Each row was made from one walk, in order. Every step used is in the known rows, and no mark comes twice. Write each row's walk.
Known rows
boge-buto-vidos-movo: [  2.4  18.5  -8.1   3.1 -40.1  18.4 -13.2  -3.4   5.7 -26.1  10.1  25.0
   2.1 -29.8  -2.2  -4.5  27.1  37.9  32.8 -18.6  -1.4  -6.3  10.2 -10.7
 -13.3  30.2  17.7  22.2 -17.3 -15.3 -22.4 -12.0   2.1 -23.1  25.6  18.6
  14.2  15.1  26.0   2.8  38.0  11.2  -2.8 -10.0]
vovu-boge-pibiv-vidos: [-16.9  20.8  33.0 -35.3  -4.2   7.6   7.6  -8.4  -7.1  14.2 -21.0  13.3
  -2.5  -9.8  -1.5  -0.5  23.1   8.0   3.0  13.5 -29.6   2.1 -15.8   3.9
 -22.5   0.6  24.3  -0.4 -13.4 -32.2   8.0  37.0 -20.9  11.9 -26.7   4.1
  18.9   7.2  54.5  -0.5 -14.7  41.0  31.9  -8.7]
vidos-vovu-makul-buto-boge-rodo: [ -6.7 -21.5 -15.6   2.3 -23.9 -13.6 -13.1 -25.3   6.7  18.1  -7.7  36.7
  -0.8   9.4   0.9  14.5  23.5  15.6   3.2   4.1 -26.2  14.8  25.9  -1.4
  19.0  26.8  31.2 -18.4 -24.9   6.8   7.5 -11.8   4.3 -14.8   8.3 -11.4
  26.9 -12.7   2.5  14.5  24.3   6.5  22.1   3.0]
makul-vovu-boge-buto: [-12.1 -18.8   6.1 -15.5 -25.3 -13.8  30.5  11.1 -22.1   6.0  -7.8  21.9
  -9.7   4.3   5.9  -3.3  48.9  37.9  18.9 -35.6 -30.1   8.8 -18.4   7.3
  -6.7   1.2  -6.0  16.5  -4.3 -13.3  10.3  22.6 -10.5  19.1  12.3   4.3
  -4.6  37.2  34.2 -11.5  28.1  27.5  18.0  -6.8]
vovu-makul-vidos-boge-movo: [-12.0 -17.0  -6.4 -21.2 -18.9 -10.7 -14.5   2.4 -13.2  30.0 -19.6  18.5
 -11.0  12.1  -8.3 -16.9  44.6  15.4  -5.7   7.7 -21.1 -10.4  -6.2  12.2
  15.3  21.9  27.4 -18.3  -1.0  -1.3  -5.3  11.9 -12.1  -1.0 -21.0   3.1
  59.2 -24.0  22.0  -5.9   7.9   7.5  -9.0 -15.9]
boge-movo-vidos-vovu-makul-buto: [  9.1  -2.2 -17.2 -16.2 -23.2  -5.1  -3.9  18.2   4.7  25.0  -4.3   2.0
 -16.1 -17.7   8.2  21.3   7.0  34.9   7.1 -10.4  -9.6 -13.3  10.4   7.8
   7.2  39.4  22.9 -13.3  -2.3   1.2   7.1  -2.4  11.5  -8.0  -5.5  22.9
  32.9  -3.1   3.3  11.3  14.3  -3.9 -12.8 -30.5]
rodo-boge-vovu-makul-vidos-movo: [  3.7  -5.4  31.8 -41.9  -5.3 -28.1   2.5  21.8  18.2  11.1 -15.0  18.6
 -15.4  34.6   5.9   9.2  23.0  11.2  18.1 -12.0 -35.5 -12.0  14.2  11.8
 -20.1  21.5  34.5  -0.4  -4.4 -19.1  -2.1   9.7 -41.7  -0.9   7.9  11.4
   9.3  -5.7   0.1 -37.3  -7.1   9.5  -1.0 -10.9]
pibiv-vidos-boge-vovu-makul: [-29.2 -11.6  25.2  -4.7   2.2   5.8  -8.9  -7.3   3.0   9.9 -14.4  18.2
   1.9  -0.5   4.4  -0.8  19.7 -18.6 -12.8   8.1 -10.2  -8.4 -18.9   6.1
 -20.4  14.9  45.6 -13.0  20.3  -5.0  -1.7  24.9 -27.6  -4.1  -6.5   8.3
  48.9  -3.7  12.2   4.4   0.7  13.2   8.0  -1.1]
pibiv-vidos-movo-rodo-boge: [-23.1   9.4  13.6   1.7  13.8 -20.8 -11.4  -7.2   5.0  13.9 -15.5   0.5
  -8.1  -6.7  -5.6 -21.3   1.5   0.1  -7.7   7.8  -3.5 -29.7  -7.9 -11.1
 -34.8  10.8  37.7  -4.0  26.3 -12.2  -5.1  17.8 -16.9  -1.8 -22.2  10.9
  22.0  -4.6  29.0 -18.2  -2.1  10.6 -23.2  21.8]
rodo-vidos-makul-buto: [-16.3 -16.8 -20.2   3.7   7.8 -26.0 -22.1  12.3  -0.1  13.7 -18.0  -1.0
  -8.0  -7.3  -1.6  -0.8  31.7  -4.5 -14.9   7.4   1.2 -17.4  -4.4 -12.1
 -17.8  30.8  16.3  -0.3 -15.5  -5.6 -13.9 -21.9   3.9   3.7  -2.7  -7.4
  23.5  -6.8  27.3  -9.7   1.6   7.2 -23.1   2.2]
buto-boge-pibiv-vidos-makul-vovu: [-11.8  11.1   6.5   3.4   2.2  -4.3  -3.7 -29.4   2.8  -9.6   9.2  36.0
   3.3  -3.9  17.1  -3.3  28.7  10.8   4.3  22.2   7.5  12.2 -14.1   9.8
 -16.2  21.6  28.5  10.5  -1.5 -38.2  14.5   8.8 -10.5 -16.0   6.0  -8.7
  -3.7  40.7  17.8   4.9  -3.7   9.5  23.6   0.1]
vovu-makul-buto-vidos-boge: [  4.2 -21.8 -14.4  20.0 -33.6 -13.9 -33.0  -1.7 -22.4   2.0 -23.8  35.3
   8.6   8.9 -15.2 -12.9  42.2  26.2   7.8  13.0 -13.0   9.5  -9.1  -7.4
  19.0  18.4  23.6 -18.4 -25.5  -8.4  -9.0 -24.4  15.7   1.9  -6.0   0.6
  51.3 -18.9  16.2  20.0  17.2  23.6  -3.7  -4.6]
pibiv-vidos-boge-rodo-movo: [-20.7  -6.0  10.1 -13.3  25.6  13.4 -19.4  -6.1   5.3  11.8   0.7   5.1
  -6.2 -10.6   3.9  -8.3  15.3 -16.3 -10.5  10.1 -17.4 -13.1 -10.8 -10.5
 -31.1   4.3  35.6 -12.4  28.1  -9.3   4.3  17.9 -22.6  -1.2  -3.8   1.3
  43.4 -12.1  15.4  -8.3 -11.1  17.9   1.2  -3.6]
vidos-makul-buto-vovu-boge-rodo: [ -7.2 -23.0 -14.8  19.1 -14.6 -25.1 -29.1  -5.1 -12.5   4.5  -9.9  21.5
 -18.4  14.5   7.0 -20.5  44.3   2.5   4.5   7.3  -3.8  10.6 -11.3 -14.2
   4.2  28.6  33.7   9.4 -19.7 -25.8 -11.1 -19.1   7.7  -6.7  17.5 -16.2
  -1.1  -7.6   8.5  12.9  10.8   0.1   5.8   5.9]
vovu-movo-makul-vidos-boge-pibiv: [-10.8  -0.6   9.7 -20.0 -14.0 -20.6   8.5   9.1 -26.1   8.9 -18.5  17.3
 -17.2   1.1  -2.7   3.7  41.4   2.9 -14.9 -10.8 -12.0  -8.4 -15.0   0.4
  -1.3  -0.4  27.4  16.2  -3.8   2.6 -13.0   0.9   4.2  10.1  -8.3   7.0
  25.9 -21.1  32.3   7.5   2.1  -4.1   2.0 -12.7]
vidos-movo-rodo-pibiv-boge-vovu-makul: [-17.5  22.7  12.5 -12.6   5.3 -36.2 -11.6  -9.5  18.8   4.1 -19.8  10.6
 -20.5  26.3 -12.2 -13.5   3.3   7.9   0.0  -3.7 -18.0 -31.9  -1.2  -2.1
 -23.2  18.7  19.8   2.5   5.6 -19.1  -4.3  14.3  -4.4 -28.0  -8.6  18.5
  -3.2 -13.1  18.8  -8.1  -2.8   5.9 -17.3  -3.6]
rodo-vidos-makul-vovu: [-22.4 -24.3 -12.9  -1.8  12.3 -33.6  -3.8  14.0  -0.5  19.1 -18.3  -3.1
  -9.9  -3.4   8.5  -1.5  30.7  -2.3 -15.2  -4.6  -2.4 -23.5   1.3  -1.6
 -22.4  34.5   2.3  12.8  -9.1  -3.8 -11.8  -5.5  -5.8  -0.6   0.7  -6.5
  14.6   8.6  31.0 -27.0  -0.2  -1.5 -22.3  10.6]
buto-vovu-boge-rodo-vidos: [  2.7 -15.8  -0.7 -17.4   9.3   4.5   3.3 -11.9   5.7  10.4  -4.6   7.2
 -13.4  12.7  18.1   2.4  24.0   7.5  24.3 -21.3 -21.1  29.5  17.4  -6.9
  -9.0  17.2   4.2  26.5 -30.8 -30.4   3.9   0.8  -3.3  12.0  21.1  -7.7
 -13.8  -2.8  19.5 -13.1   1.7  33.9   6.6  -7.7]
movo-rodo-pibiv-boge-buto-vovu-makul: [  8.1  15.1  12.5  11.8  12.5 -18.0  15.7  -2.8   8.2 -19.7  -7.8  23.2
   4.2  12.7  -9.3 -19.8  -7.8  27.0  -7.7  -0.7 -26.4 -27.2  -8.6   3.4
   0.7  17.6  16.6   1.0   7.5 -22.9  20.1  -6.9   3.5  -6.9  -4.4  -0.5
 -23.7 -35.1  10.2   8.2   5.4  48.0  -8.8   5.1]
pibiv-boge-movo-rodo: [  1.5  15.3  -2.5 -29.5  22.3   3.8   9.2  -4.5  10.1  11.3  -0.4  15.8
 -19.6 -14.6 -11.4 -14.5   0.8  23.0 -14.7  -0.2 -30.3 -20.9 -30.0   8.4
 -14.4  11.0  19.7  -5.8   8.9 -28.6  13.5  18.8  -6.8  -7.1  -6.6  18.9
 -13.6  -3.7  25.3  15.4 -13.6  21.2   1.9 -35.1]
makul-vovu-movo-rodo-vidos: [-13.3 -31.3  -5.7  -6.4   2.9 -45.4  31.7  11.1 -25.6  16.1 -24.3  12.5
 -13.6   2.9 -11.1   3.5  42.0  21.7  -4.1 -32.1 -19.0  -2.6  -4.1   2.8
 -12.2  -0.9 -17.8  16.6  -0.2   0.7   8.1   4.8  12.0  30.3   7.0  -4.5
  -1.6  11.9  25.1 -27.5  12.0   0.0 -17.5   9.4]
boge-pibiv-vidos-movo-makul: [  0.1  20.7  31.3  -4.5  14.4  -3.4   2.0  -7.2  16.7   0.6   5.0  22.3
  -3.7 -28.7   4.9  -6.8   6.6   3.1 -20.7  28.0  -1.6 -23.4 -10.1   7.6
 -36.3  19.9  39.9  -6.7   2.1 -21.7  -4.8  28.6  -3.2 -13.2 -18.1  -4.0
  22.7  18.4  29.6  -0.2  -4.8   4.5  15.3  -2.9]
vovu-makul-vidos-boge-movo-pibiv: [ -3.0 -14.6  -0.6 -16.6 -18.6 -16.1  -6.2   4.0 -12.8  20.3 -17.3  17.1
  -9.0   4.4 -10.4 -15.9  41.3  16.3 -13.8  10.6 -20.6 -14.1  -9.7  15.6
  14.0  27.1  26.5 -15.3   5.1  -4.4  -5.0  13.4 -14.4   0.1 -26.4   4.5
  55.6 -24.8  23.5   0.4   6.4  10.3  -6.9 -14.2]
makul-buto-vovu-movo-rodo-vidos-boge: [ 10.5 -27.2 -28.7  19.4 -15.7 -21.5  -5.3   3.1 -17.2 -10.1  -5.4  22.4
 -13.0   3.4 -16.4   1.3  38.5   5.5   2.5  -7.9  -0.3  23.9 -11.6  -8.3
  -5.8   1.2  12.9   2.3 -11.4 -14.4   7.5 -29.8  25.7  36.9  17.6  -7.8
  -7.1   1.7 -14.2   3.5  20.0  12.4 -18.0  -4.3]
vidos-makul-buto-boge-vovu-movo: [-20.7 -12.7 -13.4  15.2 -22.6 -30.6 -35.3 -11.5 -13.6   0.0 -16.9  28.2
 -11.3  17.3   0.2  -5.2  55.2  -1.8   6.1   5.7   6.0  14.0 -17.1 -10.4
   4.7  24.3  39.1  13.6 -17.3 -21.2 -10.9 -24.1   8.1 -15.9  22.1  -6.3
   6.4   0.2  10.7  21.9   9.1 -13.0   8.7  -3.6]
vidos-boge-buto-vovu: [ -7.3  -0.2   3.6  -3.7 -26.2  28.6   9.1  -0.6   7.5 -22.9   6.4  32.0
 -11.3   4.3  17.5  -3.3  22.8   1.1   8.9 -23.2 -18.0   8.2 -14.7   3.9
 -13.7  15.1  22.5  19.8  15.2  -8.0  -4.3   7.9 -23.6  -3.6  31.9  24.7
  -1.8   8.0 -15.1   8.7  29.0  17.5  10.9 -24.9]
boge-pibiv-vidos-vovu: [  0.0   8.7  24.3  -4.9   8.6   2.9  20.2 -12.9  23.1   7.5   6.8  32.0
   5.2 -40.4  -1.0   2.0   7.1  -2.4 -19.7  34.7 -16.4 -13.8   7.8  18.9
 -32.5  19.5  37.6 -19.7  -6.3 -13.7   8.2  27.2  -7.5  -6.6 -15.5 -13.9
  17.3  21.0  16.7  -6.8   1.6   3.1  29.8  10.1]
pibiv-boge-rodo-movo-makul: [  6.7  11.4   1.4 -33.8  39.6   7.9 -10.6  -8.9  16.8   3.6  13.7  17.2
 -17.3  -2.3  -1.1  -3.5   8.8  16.4  -7.6  -3.9 -39.8 -21.4 -14.3  -9.5
 -16.4   5.8  26.7  -1.2  -3.8 -26.5  11.1   6.9  -9.9 -20.3  10.8  -1.3
  -2.9 -19.6  27.5  11.6 -19.5  35.5  24.9 -35.0]
pibiv-boge-buto-vovu: [  9.4  13.0  -5.4  -6.5  -8.2  28.5  12.9 -21.4  17.3 -19.3  21.6  34.6
  -2.2 -25.6 -10.4 -12.1  13.7  26.6   4.4 -11.1 -24.4  -3.8 -23.5   7.8
  -8.9  11.0  30.1  14.0  -7.4 -24.8   7.5   5.4 -13.4 -12.6  22.8   5.0
 -22.9  18.4  11.5  19.7  16.0  38.9  37.7 -24.8]
vovu-boge-buto-vidos-movo-rodo: [-18.9  30.6  10.1 -27.7 -44.2   9.5  -8.8  -4.3 -18.3 -13.5 -20.7   9.2
  -8.0   2.7  -0.5   4.2  22.1  35.5  32.2 -24.2 -18.0  -2.3  -3.7 -13.6
  -7.1  17.7  12.9  27.5 -13.8 -30.4  -6.5  13.1 -17.7  -0.9   0.0  27.3
   6.1  -4.8  51.7   4.4  14.4  41.1   2.1 -11.4]
vovu-movo-makul-buto: [ -1.8 -13.7   0.5   5.2  -9.4 -24.7  -6.6   8.3 -29.3  10.1 -26.7  17.3
  -5.4   1.7  -8.0   2.2  45.2  13.7  -5.2 -22.6 -12.3  11.0 -18.6 -19.2
  10.9  -8.9  24.2  17.5 -18.8   7.5 -14.3 -24.8  31.9  14.4   4.9   4.4
  25.5 -29.2  39.1  29.8  12.3   9.9   2.7 -15.8]
rodo-pibiv-vidos-vovu-boge-movo-makul-buto: [  4.3  -4.9   7.9  11.8   3.6 -21.8  -5.3  14.1   5.2  10.6   6.3   0.9
  10.5 -12.1  -3.4 -17.6   5.5  -0.8  -7.9  23.5 -19.4 -16.6  -7.7   5.2
 -13.4   3.0  33.6 -20.3   5.2  -6.7  14.8 -11.0   8.9  -6.2 -24.7  -5.6
  15.0   0.6  23.6   6.2  -6.8  22.9   4.8  16.2]
rodo-pibiv-boge-movo-vidos: [ 12.8  17.1  -0.2 -12.3  17.6  -8.3  11.6  14.0  21.7   7.2   9.6   7.3
  -1.5 -14.4 -12.0 -23.5   2.4  15.9   3.2  15.2 -36.4 -27.1 -18.9  13.9
 -19.9   0.2  14.8 -16.6   1.2 -17.7  16.0  -9.0   2.0 -18.4 -17.0  14.2
  -9.3   6.5  15.5   5.0 -17.9  29.9  10.0 -15.4]
makul-vovu-vidos-movo-rodo-pibiv-boge-buto: [-20.2 -12.2 -14.2  -5.7 -23.6 -43.1  20.7   8.9  -9.1  -8.3  -9.3  20.4
 -15.9   2.0 -19.4 -19.4  28.8  28.2  16.5 -24.6 -15.1 -20.6 -19.8  14.9
 -12.3   3.3   0.4  17.2   5.5  -9.1   5.1  19.2  -3.0   3.1   3.6  -3.5
  -9.2  36.6   4.8 -17.4   8.8   4.7 -15.2  17.1]
vovu-movo-makul-buto-vidos: [  2.0 -12.4  -5.5  11.2 -19.2 -25.7 -11.7   9.1 -34.2   1.7 -24.3  18.9
  -2.4  -3.3  -8.4   1.9  44.0  17.3   1.8 -17.7  -5.2   9.7 -12.9 -19.4
   9.8  -2.8  21.5  19.6 -25.4   1.6 -18.2 -32.9  34.4  11.4   5.0   6.2
  24.8 -24.1  38.7  27.1  11.9   5.8  -4.8  -7.4]

Write each row's walk
[ 15.0 -11.1 -29.3  18.0 -37.2 -29.5 -10.0  16.0 -18.0 -10.8   0.3  25.3
  -4.4  -9.2 -14.7  -4.3  26.6  25.2  17.8  16.2  -8.3   5.3   1.3  -2.3
  -4.9  14.7  14.4 -22.3 -22.1 -23.1   8.0 -33.8  26.6  12.5  -4.7   3.1
  -3.7  10.9   3.3   7.4  21.2   7.6 -21.6  12.7]
makul-buto-vidos-vovu-boge-movo-rodo-pibiv
[  8.9  -0.1  25.4  -5.6  -0.6 -38.1  12.0  23.8  -3.6 -17.2 -27.1  28.4
  -7.6  35.8   6.0   9.9   2.0  28.7   6.9 -10.9 -22.8 -17.7   5.8  -1.2
  -7.4  29.2  22.5  -3.9   2.5 -27.6  10.2  -9.5 -13.2  14.1   4.7  11.1
 -13.3 -36.3  -3.3 -12.4   7.4  28.5 -33.4   5.7]
movo-rodo-boge-vovu-makul-buto-vidos
[ -0.9 -20.7 -14.7   2.7  -5.9  -8.6 -10.5   1.9   5.3 -11.2  -6.6  17.5
 -11.5  19.8  16.1  -7.0  21.5  -6.7  24.6 -25.7  -4.9  13.7  10.5   0.9
   0.1  18.5  21.9  42.6 -17.4 -18.8  -5.4  -4.4   4.4  -4.0  29.8  -5.5
  -6.0 -12.1 -15.9  -1.1  -0.7  10.2 -15.7   0.2]
buto-vovu-vidos-boge-rodo-movo-makul
[ -3.9   0.0  -2.1 -20.7  -5.6  10.9   5.6   6.3   7.0 -17.4  -3.5  -3.3
  -6.8 -18.3  -0.5  23.7  13.0  -5.9 -13.2 -19.4  -7.2  -8.8  -1.8   0.1
 -26.7  24.9   4.0  26.0   9.2  -4.6  -4.1  -1.2 -22.2  14.5  11.6  14.8
  15.7  -1.3  10.8 -10.9  -1.3  23.0  -9.9 -20.8]
rodo-vidos-boge-buto-vovu-movo-pibiv
[ 18.7   7.9  40.5 -20.7  10.4 -23.1  17.3  24.2  11.7  -6.1   5.1  18.4
  -9.4   0.2  14.9  -3.7  -3.0  15.7  -7.8  10.9 -23.5 -27.7  -6.8  11.1
 -41.2  13.4  32.8   1.1  17.6 -26.9   7.1  18.6 -35.3   7.4  -9.4   4.6
  -6.2  23.8   6.0 -32.9 -20.0  15.2   6.5   4.5]
rodo-boge-pibiv-vidos-movo-makul-vovu
[-12.6  16.7  20.9   6.5   5.8 -21.4  18.3   3.6   1.4  -7.8 -15.6   9.9
   5.6   4.3  -3.4  -9.9  -9.0  14.3  -8.1   1.7 -23.6 -31.1  -0.7  -1.5
 -10.6  13.7  22.1  -6.7  18.5 -11.7  19.7   3.9  -4.8   1.2 -19.0   2.6
  -7.1 -32.7  23.3  -0.9   9.4  41.3 -14.8  23.9]
movo-rodo-pibiv-vidos-vovu-boge-buto
[ -2.1 -17.0 -15.1   6.8 -11.2 -14.7   5.2   4.3   6.5  -8.8 -12.3  16.3
  -9.4  13.5   3.3 -19.7  14.0  -5.6  23.2 -15.5  -6.3  12.7   3.6  13.5
  -2.3  15.8  13.5  32.1  -9.4 -20.8   1.3  -2.3   6.1   3.6  16.1   1.2
 -17.3  -2.6 -22.1  -4.6  -2.5   6.7 -27.6   8.0]
buto-vovu-vidos-boge-movo-rodo-pibiv
[ 12.0   1.1 -15.5 -23.3  22.2   0.7 -18.8  -9.0   9.9  -8.9  16.4  19.6
 -17.9  -2.3 -10.8  -3.4  12.5  16.8   2.1  -3.9 -26.9 -10.7 -16.3  -6.9
  -7.8   6.1  30.9   4.7 -11.5 -32.0  14.2  -2.0  -0.8  -9.6  16.8 -13.7
  -7.7 -11.6   7.8  14.3 -20.1  34.2  16.8 -26.8]
pibiv-boge-rodo-movo-makul-buto-vovu-vidos
[ 13.7   4.2   5.5  11.7 -16.1  17.7   3.9 -11.5   5.6 -25.7  12.1  16.0
  11.2 -24.9  -9.5  -0.8  16.9  24.8  13.6 -25.3  -5.3   5.8   7.5  -4.1
   0.0  16.1  23.2  33.0  -2.2 -12.8   6.1 -11.2   8.6   2.2  32.1  -8.8
  -2.4  -8.2  10.1   3.6  24.4  30.8  11.1  -5.5]
boge-buto-vovu-movo-rodo-pibiv-vidos
[-14.8   3.0  -7.1 -27.4  17.9   2.9 -14.6 -27.5   6.0   1.9   2.6  15.1
 -11.3  16.3  28.1  30.7  17.9  13.4  12.8 -16.5  -8.2  22.0  15.3 -18.3
   0.4  23.3  14.8  18.5 -14.4 -14.1   7.6 -17.5  -5.8 -12.8  24.8  -2.7
   8.2 -10.5  22.9   9.9  -5.2  20.4   6.4 -21.4]
buto-boge-rodo-vidos-vovu-movo-makul
[ 20.5 -30.4 -30.1  22.8 -26.1 -19.6  -2.0  11.0  -9.1 -16.7   1.9  27.8
 -11.3  -9.2 -13.9 -13.9  40.6   9.6  12.9  -2.2   0.1  27.3 -22.3   5.7
   0.8   8.2  21.8   3.6 -12.1 -20.5   2.7 -19.9  23.5  26.4  13.7  -6.1
  -3.3  16.4 -22.1  20.2  18.6   8.7 -14.5  -7.3]
makul-buto-vovu-vidos-boge-movo-pibiv
[-12.5   4.6  -3.0 -16.3  18.9   3.1 -13.9 -35.9  11.9   4.1   9.9  20.3
  -0.3   8.4  10.5   6.7  21.5   7.5  22.2   3.7 -19.1  26.1  13.4 -12.0
  -4.8   5.3  19.6   3.7  -8.1 -18.6  17.3 -16.9  -4.3 -17.6  17.5 -10.4
   6.0  -1.8  16.1   6.0 -10.9  21.5  21.0  -4.8]
buto-boge-rodo-pibiv-vidos-vovu-movo
[  2.9  20.1 -10.1 -12.5 -21.0  11.6   1.2 -25.6   8.5 -19.5  17.7  28.5
 -13.0 -13.8 -20.1 -12.6   9.7  32.7  -2.7  -6.0 -13.2 -22.9 -19.8  10.3
  -2.7  23.2  35.4   9.6   3.6 -28.0   8.3  14.0 -19.5 -14.0   8.2   2.4
 -13.3   8.1  10.0   8.3  14.1  31.3  18.5 -17.4]
pibiv-boge-buto-vovu-makul-vidos-movo-rodo
[ 17.4 -19.3 -20.7  13.9 -14.6 -18.1  -1.2   2.0 -12.4 -16.4   0.2  26.6
 -13.2  -2.9 -17.3   6.3  33.5   6.0  -2.6   1.4   0.5  21.0 -10.7  -2.1
 -11.5   4.6  14.3  -0.1 -12.2 -21.2  11.7 -22.9  23.9  36.5  15.7 -12.4
  -9.2   8.4 -17.8   1.1  13.8  10.6 -10.3  -7.9]
makul-buto-vovu-movo-rodo-vidos-boge-pibiv
[ 23.0 -25.1 -10.3   5.5  -2.9 -13.1  -8.9  -9.1   4.9  -0.3   6.8  18.0
  -6.4  10.8   2.4 -11.0  34.1   7.3   5.1  -2.1 -10.7   7.9  20.4  10.1
   6.1  32.4  20.4  16.7 -12.3 -24.9   4.4  -3.3  -0.4  -2.3  12.9 -16.5
   9.0 -16.3  -3.9 -14.7   7.9  14.1  -1.8  -1.8]
buto-vovu-makul-vidos-boge-rodo-movo-pibiv
[-21.0 -12.1  13.6  12.6  -5.6 -24.1  -9.3  -1.5 -18.3   2.2 -11.6   4.7
   0.5 -15.2  -5.0 -15.2  17.3   6.5 -17.7   3.7   2.3 -29.3 -16.3  -4.0
 -14.3  23.2  40.0  12.5  28.4 -11.0   0.1  10.2 -20.4   2.1  -4.3 -11.5
  22.9  -0.8  25.0 -13.8  -3.9   3.5  -3.2  30.6]
pibiv-vidos-makul-vovu-movo-rodo-boge-buto
[ 16.7 -17.0 -14.2  15.3 -15.4 -20.9  -0.1 -21.1   4.9   3.0   3.3  23.6
  -6.4   0.6  -9.2 -24.8  31.7  13.6   2.1   4.0  -4.3   3.2   5.9  16.1
   5.4  30.2  25.7  15.1 -18.4 -24.7  -4.0   0.4   0.9  -7.6  -0.7 -10.0
  -1.8   4.9   7.1  -5.5  14.5  10.7   3.7   8.0]
buto-vovu-makul-vidos-movo-pibiv-boge
[-10.1  -7.4   6.7 -21.5  -1.6 -23.5   2.1  11.7 -23.8  11.9 -14.4   8.9
 -18.6  10.0  -1.8  -1.0  39.2   2.7  -8.4 -15.0 -20.2  -7.9 -10.3  -8.4
   1.9  -4.9  22.9  11.1  -0.6   6.6 -10.8 -11.3   5.9   7.0  -4.1   2.1
  27.9 -34.8  30.4   5.2  -2.9   2.5  -2.9  -9.9]
vovu-movo-makul-vidos-boge-rodo-pibiv
[  9.6   3.3  -2.9  15.9 -47.5   0.5  -2.2   1.7 -13.9 -37.2   6.4  24.6
   7.3 -37.4  -5.6  -1.3  35.2  37.2  15.0 -15.7   2.4  -9.5   1.0  -3.0
  -0.9  40.1  15.7  35.8 -10.4 -17.4 -18.2 -16.2   0.0 -15.5  26.3   5.1
   9.5  11.3  26.8   9.5  28.5   5.1   7.0   3.6]
boge-buto-vidos-makul-vovu-movo-pibiv
[ 12.8  -3.0  38.0 -37.2  -4.8 -33.3  11.2  23.0  18.7   1.4 -13.0  17.3
 -13.1  26.8   4.1  10.2  19.7  11.8  10.4  -9.2 -34.9 -15.9  10.5  15.5
 -21.4  26.5  33.9   3.0   1.7 -22.2  -1.9  11.0 -44.3   0.1   2.5  12.9
   5.5  -6.3   1.8 -31.0  -8.7  12.4   1.4  -8.9]
rodo-boge-vovu-makul-vidos-movo-pibiv
[  3.1  21.9  -6.9  -9.4 -32.4  18.0   3.0 -16.3  -0.4 -26.5  14.5  32.4
  -0.2 -32.5 -13.0   4.4   6.1  30.7  -0.5  -7.6 -17.8 -19.9 -16.4   3.4
  -3.6  18.9  34.3  15.1 -10.6 -16.2  -1.9  -4.0 -12.1 -21.9  12.3  14.3
  -6.4   9.1  24.7  28.0  10.4  24.6  31.3 -13.9]
pibiv-boge-buto-vidos-vovu-movo-makul
[-18.1  -4.8 -16.5 -29.3 -24.9 -34.8  26.0  12.7  -7.0  29.0  -1.7  10.6
 -25.1   1.2  -7.0  -9.4  33.4   7.7   1.8   9.4 -25.0 -22.6  13.6  23.1
  -7.7  15.7  23.1 -23.1  -0.3  -6.6  11.9  13.9 -14.4   8.5 -30.5  -0.6
   1.1   1.2  17.7 -30.2  20.2  -5.7 -17.4  19.8]
makul-vidos-vovu-boge-movo-rodo-pibiv
[  6.4   1.8  15.4   9.0   1.0  -6.2  -7.1 -14.8   3.4  -3.6   4.8  26.2
   1.4 -35.8 -11.9  -7.6  23.1  -4.2 -19.8  38.2   3.9  -5.1  -8.4   9.4
 -24.1  20.7  41.9  -2.3  -8.7 -29.3   2.2  11.1   4.7   0.5  -5.6 -26.2
  16.9  17.3  13.3  -1.2 -11.1  -3.0  25.1   8.0]
boge-pibiv-vidos-makul-buto-vovu-movo
[ 13.9  -9.9 -23.5  11.2   0.4 -12.2 -22.8 -14.5  -0.8 -14.2  20.1  27.4
  -3.2  -6.8  -5.7   9.0  36.3  17.3   8.6  12.1  -4.6  22.6  -7.0 -13.4
  -5.3   8.6  29.9 -15.1  -3.4 -25.3  22.1 -26.4  13.7   6.7  14.7 -15.8
   6.3   9.5   0.3  19.3  13.7  22.9   9.7 -10.4]
makul-buto-boge-rodo-movo-pibiv-vidos-vovu
[-20.0   6.0  14.4  -8.5  -4.6 -11.3 -11.1 -30.8   3.2 -10.0 -10.2  24.5
   1.5  11.5  10.0  20.9  39.6  -3.9  14.6  -8.1   5.1  25.8  -5.3   2.4
  -5.2  24.1  33.1  32.2  -8.4 -30.2   2.3  -2.3 -12.4 -20.1  24.3   5.5
   2.4   9.1  21.8  20.0  -3.9   3.6  21.7 -13.5]
buto-boge-vovu-movo-pibiv-vidos-makul
